Below are the code and all the weights of a small trained network. Each question names an input and a class and asks about switching units off, where a switched-off unit gives its printed mean instead of its output.

import numpy as np


def w(rows, s, z=0):
    codes = np.array(rows[::2]) - 128.0
    scale = np.full(codes.shape[1], s)
    scale[-1] = z or s
    return codes * scale


def norm(h):
    return h / np.sqrt((h * h).mean(-1, keepdims=True) + 1e-5)


def f(y):
    return np.maximum(y, 0)


def log_softmax(a):
    a = a - a.max(-1, keepdims=True)
    return a - np.log(np.exp(a).sum(-1, keepdims=True))


def net(x, mask):
    res = np.array(x, float).reshape(1, 8) / 4 @ E
    u = 0
    for l in range(4):
        y = f(norm(res) @ A[l][:, :-1].T + A[l][:, -1])
        res = res + np.where(mask[u : u + 5], y, B[l][:, -1]) @ B[l][:, :-1]
        u += 5
    return log_softmax(norm(res)[-1] @ U[:, :-1].T + U[:, -1])


A, B = {}, {}
E = w([
[144,102,173,164,139,127],'x0',
[185,92,148,50,181,53],'x1',
[86,129,141,195,79,71],'x2',
[113,158,153,141,121,99],'x3',
[177,49,61,114,132,142],'x4',
[157,110,118,148,254,87],'x5',
[157,120,200,114,144,140],'x6',
[184,153,65,180,85,131],'x7',
],0.0067)
A[0] = w([
[123,103,133,129,178,143,124],'L0N1',
[107,65,156,86,120,46,245],'L0N2',
[110,85,147,131,232,99,13],'L0N3',
[130,2,59,32,89,179,178],'L0N4',
[182,171,246,99,51,43,91],'L0N5',
],0.0073,0.0012)
B[0] = w([
[103,198,173,133,116,34,167],'L0N1',
[255,127,34,202,90,8,212],'L0N2',
[105,155,176,82,76,162,209],'L0N3',
[163,218,179,154,30,142,254],'L0N4',
[185,168,140,12,174,32,230],'L0N5',
],0.0074,0.0047)
A[1] = w([
[189,252,127,131,93,190,192],'L1N1',
[100,61,31,253,208,36,7],'L1N2',
[161,182,7,173,150,239,238],'L1N3',
[141,89,150,58,162,203,65],'L1N4',
[179,252,28,240,145,42,61],'L1N5',
],0.0042,0.0012)
B[1] = w([
[136,117,254,128,158,14,253],'L1N1',
[41,74,20,66,17,31,162],'L1N2',
[94,85,160,173,223,87,209],'L1N3',
[104,201,195,35,125,40,137],'L1N4',
[179,75,131,134,112,107,252],'L1N5',
],0.0059,0.0042)
A[2] = w([
[90,39,129,9,154,1,194],'L2N1',
[152,157,165,75,209,118,197],'L2N2',
[153,131,115,187,105,224,180],'L2N3',
[89,121,128,149,91,45,196],'L2N4',
[94,79,146,191,78,104,252],'L2N5',
],0.0069,0.0014)
B[2] = w([
[134,183,132,114,189,86,255],'L2N1',
[168,239,127,134,128,13,208],'L2N2',
[146,55,129,185,254,145,154],'L2N3',
[72,114,77,103,126,185,222],'L2N4',
[57,61,195,49,183,171,194],'L2N5',
],0.0096,0.0064)
A[3] = w([
[165,118,67,117,72,165,144],'L3N1',
[177,92,116,134,84,158,234],'L3N2',
[90,127,161,227,163,178,209],'L3N3',
[126,1,114,178,102,110,124],'L3N4',
[153,127,103,80,193,170,8],'L3N5',
],0.0097,0.0013)
B[3] = w([
[129,73,254,111,110,172,162],'L3N1',
[125,138,191,210,123,211,179],'L3N2',
[71,145,217,79,174,119,254],'L3N3',
[147,40,167,69,154,75,229],'L3N4',
[162,167,99,121,98,135,143],'L3N5',
],0.0067,0.0033)
U = w([
[182,99,111,145,29,192,89],'0',
[161,111,73,179,155,167,2],'1',
[87,156,90,131,98,200,90],'2',
[204,211,149,94,148,59,191],'3',
[138,49,10,112,119,80,126],'4',
[97,43,194,107,148,158,163],'5',
],0.014,0.0064)

Each question gives the input, the list of numbers given to net, and the class t.
The units are the neurons (one row each of A and B). Each row of codes is followed by its name. A weight is (code - 128) times the scale printed after its matrix; where a second scale follows, it is the last column's (A, B and U).
mask holds one flag per neuron, layer by layer. A switched-off neuron (its flag False) gives its mean, the last column of its row in B, instead of its output. The means were averaged over made-up inputs and are rounded, as every weight is.
A unit's drop is (log p(t) with every unit on - log p(t) with that unit switched off) / (log p(t) with every unit on - log p(t) with every unit switched off).
The circuit of an input: a set's keep is (log p(t) with only the set's units on - log p(t) with every unit switched off) / (log p(t) with every unit on - log p(t) with every unit switched off). Starting from the 12 units with the biggest drops (on a tie, the unit counted first), units are removed one at a time, each time the one whose removal leaves the highest keep (on an exact tie, the one counted first), for as long as the keep stays at least 0.8.
units of the circuit, in order: the units of the circuit, biggest drop first
k most important neurons: the k neurons with the biggest drops, biggest first
top k neurons in layer l: the k neurons of layer l with the biggest drops, biggest first
drop of u: that unit's drop, to one decimal
input [-2,8,8,-8,-4,3,1,7], class 4: 2 most important neurons : L0N2, L0N4
input [-2,-7,8,-4,-8,-1,-5,-6], class 5: units of the circuit, in order : L2N5, L2N2
input [3,7,7,8,2,2,-4,2], class 4: units of the circuit, in order : L1N2, L0N4, L2N4
input [-5,3,4,7,-5,1,-7,8], class 4: 3 most important neurons : L0N4, L2N4, L2N2
input [-6,8,0,3,-6,3,-7,7], class 4: units of the circuit, in order : L0N4, L1N2, L0N3, L2N4
input [-5,3,-3,-4,1,-5,2,2], class 0: units of the circuit, in order : L0N4, L2N1, L2N2
input [2,-1,8,2,7,-1,-2,-1], class 5: units of the circuit, in order : L2N5
input [-4,2,8,-4,7,-1,-8,-3], class 5: units of the circuit, in order : L2N2, L0N5, L2N5
input [6,1,-2,-5,4,-4,-2,-1], class 0: 2 most important neurons : L0N4, L2N1
input [1,4,6,2,7,-7,0,-2], class 0: 3 most important neurons : L0N4, L2N2, L0N2
input [4,-1,2,6,2,8,1,6], class 4: 3 most important neurons : L1N2, L0N4, L0N5
input [-5,0,-8,3,4,-5,-6,-3], class 0: 2 most important neurons : L0N4, L2N1
input [-1,0,4,7,5,8,6,4], class 4: top 2 neurons in layer 0 : L0N5, L0N4
input [0,0,-2,-7,7,-3,-6,-8], class 0: top neuron in layer 2 : L2N1
input [-4,-1,5,5,4,2,2,5], class 4: 2 most important neurons : L1N2, L0N4
input [-5,-8,-5,6,-4,4,-5,8], class 5: top 2 neurons in layer 2 : L2N2, L2N1
input [7,-7,3,1,7,3,2,1], class 5: top 2 neurons in layer 0 : L0N5, L0N2
input [0,-1,6,-7,3,-5,6,4], class 5: drop of L2N2 : 0.1
input [-5,0,5,1,6,-5,2,-1], class 0: drop of L0N4 : 0.5
input [-3,-2,-2,5,4,4,-3,6], class 4: drop of L1N2 : 0.1
